Here is a tiny trained network, its code and every weight. The questions are about switching its units off for an input and a class, where a switched-off unit gives its printed mean instead of its output.

import numpy as np


def w(rows, s, z=0):
    codes = np.array(rows[::2]) - 128.0
    scale = np.full(codes.shape[1], s)
    scale[-1] = z or s
    return codes * scale


def f(y):
    return np.maximum(y, 0)


def log_softmax(a):
    a = a - a.max(-1, keepdims=True)
    return a - np.log(np.exp(a).sum(-1, keepdims=True))


def net(x, mask):
    res = np.array(x, float).reshape(1, 3) / 4 @ E
    y = f(res @ A[0][:, :-1].T + A[0][:, -1])
    res = res + np.where(mask, y, B[0][:, -1]) @ B[0][:, :-1]
    return log_softmax(res[-1] @ U[:, :-1].T + U[:, -1])


A, B = {}, {}
E = w([
[78,216,221,89],'x0',
[155,10,233,167],'x1',
[2,90,97,110],'x2',
],0.0078)
A[0] = w([
[113,146,158,135,254],'n0',
[115,168,87,116,144],'n1',
[125,133,148,155,98],'n2',
[97,117,122,129,216],'n3',
[199,142,153,130,149],'n4',
[139,66,79,140,64],'n5',
[117,45,201,146,91],'n6',
[110,201,53,124,80],'n7',
[147,65,82,138,124],'n8',
[2,70,120,124,83],'n9',
[138,106,88,143,79],'n10',
[67,183,240,124,87],'n11',
[216,165,149,133,47],'n12',
[139,107,106,130,214],'n13',
[118,56,201,123,114],'n14',
[111,156,110,135,90],'n15',
],0.022,0.0095)
B[0] = w([
[81,44,17,145,223],'n0',
[126,179,102,152,200],'n1',
[139,143,136,122,139],'n2',
[70,67,83,164,194],'n3',
[115,92,167,196,206],'n4',
[209,108,154,86,181],'n5',
[99,243,101,139,236],'n6',
[110,238,123,122,226],'n7',
[174,96,114,76,200],'n8',
[153,92,253,216,236],'n9',
[173,124,133,98,154],'n10',
[233,94,146,41,248],'n11',
[138,102,231,190,192],'n12',
[112,72,65,109,190],'n13',
[93,216,87,134,229],'n14',
[145,162,127,133,155],'n15',
],0.037,0.014)
U = w([
[146,226,125,150,128],'0',
[145,110,224,202,175],'1',
[250,124,133,69,133],'2',
[82,76,83,139,254],'3',
[72,117,195,85,43],'4',
[118,125,197,101,34],'5',
[76,119,169,71,45],'6',
],0.014,0.0054)

Each question gives the input, the list of numbers given to net, and the class t.
The units are the neurons (one row each of A and B). Each row of codes is followed by its name. A weight is (code - 128) times the scale printed after its matrix; where a second scale follows, it is the last column's (A, B and U).
mask holds one flag per neuron, in row order. A switched-off neuron (its flag False) gives its mean, the last column of its row in B, instead of its output. The means were averaged over made-up inputs and are rounded, as every weight is.
A unit's drop is (log p(t) with every unit on - log p(t) with that unit switched off) / (log p(t) with every unit on - log p(t) with every unit switched off).
The circuit of an input: a set's keep is (log p(t) with only the set's units on - log p(t) with every unit switched off) / (log p(t) with every unit on - log p(t) with every unit switched off). Starting from the 12 units with the biggest drops (on a tie, the unit counted first), units are removed one at a time, each time the one whose removal leaves the highest keep (on an exact tie, the one counted first), for as long as the keep stays at least 0.8.
circuit, biggest first: the units of the circuit, biggest drop first
most important unit: the unit with the biggest drop
k most important neurons: the k neurons with the biggest drops, biggest first
drop when u is switched off: that unit's drop, to one decimal
input [3,3,1], class 3: circuit, biggest first => n7, n0
input [6,8,-7], class 0: most important unit => n6
input [-3,-3,0], class 3: 3 most important neurons => n11, n6, n14
input [-8,7,-2], class 2: 2 most important neurons => n8, n5
input [-5,6,-4], class 0: 2 most important neurons => n6, n11
input [-2,-2,-2], class 3: 3 most important neurons => n11, n9, n6
input [7,7,3], class 0: 2 most important neurons => n6, n14
input [-8,-6,4], class 2: 3 most important neurons => n5, n8, n6
input [-7,8,1], class 0: 3 most important neurons => n6, n14, n11
input [7,6,5], class 2: 2 most important neurons => n11, n7
input [7,1,-7], class 1: 3 most important neurons => n12, n4, n8
input [8,7,1], class 2: 2 most important neurons => n11, n7
input [-5,7,7], class 0: 4 most important neurons => n6, n14, n12, n4
input [3,-4,-6], class 1: 2 most important neurons => n12, n6
input [6,0,-6], class 1: circuit, biggest first => n12
input [-1,6,-5], class 0: 3 most important neurons => n6, n9, n14
input [-2,0,3], class 3: 2 most important neurons => n11, n12
input [5,0,-1], class 2: drop when n11 is switched off => 1.9
input [3,-1,0], class 3: drop when n0 is switched off => 0.1
input [7,0,-2], class 2: most important unit => n11
input [-2,1,-4], class 1: drop when n3 is switched off => 0.3
input [-6,0,3], class 2: drop when n13 is switched off => 0.0
